Below are the code and all the weights of a small trained network. Each question names an input and a target symbol and asks about switching units off, where a switched-off unit gives its printed mean instead of its output.

import numpy as np


def w(rows, s, z=0):
    codes = np.array(rows[::2]) - 128.0
    scale = np.full(codes.shape[1], s)
    scale[-1] = z or s
    return codes * scale


def f(y):
    return np.maximum(y, 0)


def softmax(a):
    e = np.exp(a - a.max(-1, keepdims=True))
    return e / e.sum(-1, keepdims=True)


def log_softmax(a):
    a = a - a.max(-1, keepdims=True)
    return a - np.log(np.exp(a).sum(-1, keepdims=True))


def net(x, mask):
    ids = ['ΓΔΦΩαζηθμξπτψ'.index(c) for c in x.split()]
    T = len(ids)
    res = E[ids] + P[:T]
    u = 0
    for l in range(2):
        r = res
        for j in range(3):
            rows = slice(2 * j, 2 * j + 2)
            q, k, v = (r @ M[l][rows].T for M in (Q, K, V))
            z = softmax(np.where(np.tri(T) > 0, q @ k.T / 2**0.5, -1e9)) @ v
            o = O[l][rows]
            res = res + np.where(mask[u + j], z, o[:, -1]) @ o[:, :-1]
        u += 3
        y = f(res @ A[l][:, :-1].T + A[l][:, -1])
        res = res + np.where(mask[u : u + 8], y, B[l][:, -1]) @ B[l][:, :-1]
        u += 8
    return log_softmax(res[-1] @ U[:, :-1].T + U[:, -1])


Q, K, V, O, A, B = {}, {}, {}, {}, {}, {}
E = w([
[153,88,152,159,178,63,165],'Γ',
[56,178,141,126,107,133,70],'Δ',
[60,150,168,137,125,107,46],'Φ',
[147,157,184,115,67,214,87],'Ω',
[200,84,133,162,85,132,176],'α',
[69,70,101,134,165,97,133],'ζ',
[161,232,173,147,146,4,160],'η',
[134,220,222,90,238,178,78],'θ',
[81,82,84,161,70,115,108],'μ',
[194,124,132,108,150,213,186],'ξ',
[151,60,78,135,153,161,197],'π',
[147,119,122,111,91,181,157],'τ',
[88,230,165,90,184,18,109],'ψ',
],0.018)
P = w([
[59,98,115,86,104,154,246],'0',
[113,133,136,208,204,189,124],'1',
[122,74,212,53,148,75,106],'2',
[136,118,63,33,97,137,127],'3',
[128,136,131,213,213,175,125],'4',
[125,47,221,59,136,85,138],'5',
[160,138,38,41,115,104,117],'6',
[145,157,126,222,220,148,114],'7',
[121,23,225,70,129,111,140],'8',
[188,149,13,33,138,89,105],'9',
[135,149,136,215,208,178,125],'10',
],0.013)
Q[0] = w([
[1,69,38,182,71,37,148],'L0H0',
[121,24,76,64,200,113,220],'L0H0',
[115,191,127,15,75,144,92],'L0H1',
[54,149,45,89,113,139,99],'L0H1',
[168,87,117,131,144,159,70],'L0H2',
[127,199,141,215,122,80,167],'L0H2',
],0.0084)
K[0] = w([
[24,27,51,179,129,48,64],'L0H0',
[180,2,24,125,218,128,169],'L0H0',
[166,145,119,103,81,123,140],'L0H1',
[91,183,4,41,183,189,116],'L0H1',
[189,70,188,210,133,141,158],'L0H2',
[117,243,67,226,154,34,125],'L0H2',
],0.0084)
V[0] = w([
[75,171,85,18,216,136,71],'L0H0',
[12,254,108,210,21,160,102],'L0H0',
[209,96,95,150,167,133,53],'L0H1',
[40,140,140,140,181,207,153],'L0H1',
[172,241,136,195,116,71,129],'L0H2',
[116,191,119,110,106,63,149],'L0H2',
],0.0047)
O[0] = w([
[88,154,114,130,131,106,165,167],'L0H0',
[128,38,108,137,153,248,164,2],'L0H0',
[103,113,137,92,162,189,89,88],'L0H1',
[175,172,180,153,109,137,185,208],'L0H1',
[183,50,88,85,254,183,105,3],'L0H2',
[162,85,200,114,59,163,235,56],'L0H2',
],0.0068,0.0041)
A[0] = w([
[157,142,188,181,194,87,150,141],'L0N0',
[123,211,101,254,174,132,197,255],'L0N1',
[146,147,93,158,102,142,151,152],'L0N2',
[131,188,80,147,48,154,175,77],'L0N3',
[57,200,226,179,205,105,90,172],'L0N4',
[147,189,144,197,96,94,146,216],'L0N5',
[68,150,173,198,137,155,59,131],'L0N6',
[154,189,139,138,189,210,112,77],'L0N7',
],0.0084,0.0052)
B[0] = w([
[111,231,122,217,82,199,154,182],'L0N0',
[130,67,185,127,241,132,107,245],'L0N1',
[146,118,155,156,203,73,145,161],'L0N2',
[124,81,2,148,162,197,127,168],'L0N3',
[148,29,90,76,44,145,118,218],'L0N4',
[139,76,148,97,194,142,94,207],'L0N5',
[212,195,142,149,226,79,189,174],'L0N6',
[87,104,123,182,155,54,130,178],'L0N7',
],0.008,0.011)
Q[1] = w([
[172,161,134,99,106,43,118],'L1H0',
[89,51,194,135,195,161,188],'L1H0',
[125,139,205,235,115,108,4],'L1H1',
[146,190,63,73,58,46,123],'L1H1',
[50,121,212,141,220,154,147],'L1H2',
[107,230,98,108,133,83,1],'L1H2',
],0.0095)
K[1] = w([
[149,139,152,92,139,79,78],'L1H0',
[91,57,191,114,122,152,238],'L1H0',
[57,42,255,159,98,178,156],'L1H1',
[118,166,115,171,154,94,1],'L1H1',
[47,132,194,78,178,134,189],'L1H2',
[94,234,107,91,161,65,45],'L1H2',
],0.0098)
V[1] = w([
[174,118,75,54,47,155,184],'L1H0',
[61,134,90,110,122,200,155],'L1H0',
[147,147,249,121,142,219,62],'L1H1',
[43,82,195,209,79,102,105],'L1H1',
[131,114,121,94,122,139,59],'L1H2',
[199,89,92,200,130,155,66],'L1H2',
],0.012)
O[1] = w([
[247,114,88,131,123,115,34,134],'L1H0',
[117,189,46,98,93,145,45,196],'L1H0',
[143,88,75,11,142,156,182,83],'L1H1',
[180,149,63,131,128,34,159,2],'L1H1',
[119,105,58,111,209,93,188,65],'L1H2',
[159,108,74,160,78,197,181,129],'L1H2',
],0.012,0.0097)
A[1] = w([
[2,207,87,217,149,187,98,100],'L1N0',
[219,156,186,208,206,108,176,181],'L1N1',
[128,87,185,151,122,189,94,176],'L1N2',
[99,149,91,191,95,237,121,113],'L1N3',
[59,52,217,136,150,122,221,93],'L1N4',
[129,199,117,187,46,4,150,104],'L1N5',
[151,180,28,148,176,56,125,254],'L1N6',
[85,128,104,146,56,98,144,89],'L1N7',
],0.0089,0.0086)
B[1] = w([
[224,159,214,122,128,127,203,253],'L1N0',
[92,91,77,63,85,108,129,186],'L1N1',
[52,147,84,150,53,148,135,253],'L1N2',
[174,54,154,137,223,118,106,230],'L1N3',
[211,137,103,93,119,140,90,200],'L1N4',
[106,64,163,63,132,239,156,145],'L1N5',
[96,130,38,106,129,118,255,170],'L1N6',
[153,181,93,67,105,140,113,135],'L1N7',
],0.0086,0.022)
U = w([
[182,76,152,85,85,76,117,149],'Γ',
[149,254,124,112,140,148,145,173],'Δ',
[45,132,88,137,128,138,155,254],'Φ',
[120,138,69,110,130,181,103,94],'Ω',
[99,55,113,159,95,112,129,166],'α',
[72,121,163,116,118,124,195,99],'ζ',
[117,203,107,97,7,182,127,166],'η',
[123,118,144,72,199,133,116,44],'θ',
[149,109,109,152,103,154,186,33],'μ',
[75,118,147,125,166,201,131,120],'ξ',
[160,125,187,159,75,89,155,67],'π',
[193,157,122,143,101,122,70,139],'τ',
[97,145,155,110,133,96,87,224],'ψ',
],0.0094,0.0082)

Each question gives the input, a string of symbols that net reads in full, and the target symbol t.
The units are the heads (2 rows each of Q, K, V and O) and the neurons (one row each of A and B). Each row of codes is followed by its name. A weight is (code - 128) times the scale printed after its matrix; where a second scale follows, it is the last column's (O, A, B and U).
mask holds one flag per unit, layer by layer, with each layer's heads first. A switched-off unit (its flag False) gives its mean, the last column of its rows in O or B, instead of its output. The means were averaged over made-up inputs and are rounded, as every weight is.
A unit's drop is (log p(t) with every unit on - log p(t) with that unit switched off) / (log p(t) with every unit on - log p(t) with every unit switched off).
The circuit of an input: a set's keep is (log p(t) with only the set's units on - log p(t) with every unit switched off) / (log p(t) with every unit on - log p(t) with every unit switched off). Starting from the 12 units with the biggest drops (on a tie, the unit counted first), units are removed one at a time, each time the one whose removal leaves the highest keep (on an exact tie, the one counted first), for as long as the keep stays at least 0.8.
circuit, biggest first: the units of the circuit, biggest drop first
most important unit: the unit with the biggest drop
k most important neurons: the k neurons with the biggest drops, biggest first
top k neurons in layer l: the k neurons of layer l with the biggest drops, biggest first
which heads matter: for each layer, one digit per head in row order, 1 if its drop is at least 0.15 and else 0, layers parted by /
input τ π θ, target Γ: most important unit : L0N4
input π Γ ξ μ Δ ξ θ, target θ: circuit, biggest first : [L1H2 L1N2]
input ξ ξ ξ Δ ξ π η, target η: which heads matter : 101 / 110
input ζ Δ ξ ξ ξ, target ζ: which heads matter : 000 / 110
input Δ ξ ξ ξ ζ, target Δ: circuit, biggest first : [L1H0 L0H0 L1N0]
input Δ Δ Ω ξ Δ Γ ξ ξ, target Δ: circuit, biggest first : [L1H0 L0H0 L1N0]
input ξ Δ μ ξ Δ Δ ξ Δ π ξ Δ, target ξ: circuit, biggest first : [L0H0 L0N1]
input ξ ξ ξ Δ τ Φ, target Γ: top 2 neurons in layer 1 : [L1N2 L1N4]
input ξ Φ μ ξ Δ Δ τ, target τ: circuit, biggest first : [L0N1 L1H1 L1H0 L0H0]
input Δ Δ Δ, target η: circuit, biggest first : [L0H0 L1H0]
input Δ Ω π ξ, target ξ: top 2 neurons in layer 0 : [L0N3 L0N7]
input ξ ξ Ω Δ Δ, target ξ: circuit, biggest first : [L1H1 L0N1]
input ξ ψ τ ξ θ ψ Γ π θ, target η: which heads matter : 000 / 000
input Δ π π μ π α τ ξ Δ ζ, target ζ: top neuron in layer 0 : [L0N4]
input Δ τ ξ ψ μ ξ ψ, target ψ: which heads matter : 001 / 111
input π μ ξ ξ Δ ξ ξ ξ, target π: 2 most important neurons : [L1N0 L0N3]
input Φ Δ Ω ξ τ ζ τ π τ ψ ξ, target Φ: which heads matter : 100 / 010
input Δ ξ Δ τ τ, target Δ: which heads matter : 100 / 110
input ξ α Δ Δ τ ξ ζ ξ ζ, target η: circuit, biggest first : [L1N3 L0N1]
input ξ η ξ α Δ ξ ξ π θ Δ Ω, target ξ: 4 most important neurons : [L0N3 L0N4 L1N3 L0N1]
input π Δ μ τ ψ η τ ξ ξ ψ, target ψ: which heads matter : 000 / 111
input μ ξ μ ξ ψ, target μ: 2 most important neurons : [L1N6 L0N3]
input Γ π τ Ω, target Ω: 2 most important neurons : [L0N1 L0N3]
input τ Δ ξ Δ Γ, target τ: circuit, biggest first : [L1H0]
input ψ τ α ξ α Ω η ζ θ ξ, target ξ: circuit, biggest first : [L1H1 L0H2]
input Ω ξ ζ τ μ, target Ω: which heads matter : 100 / 110
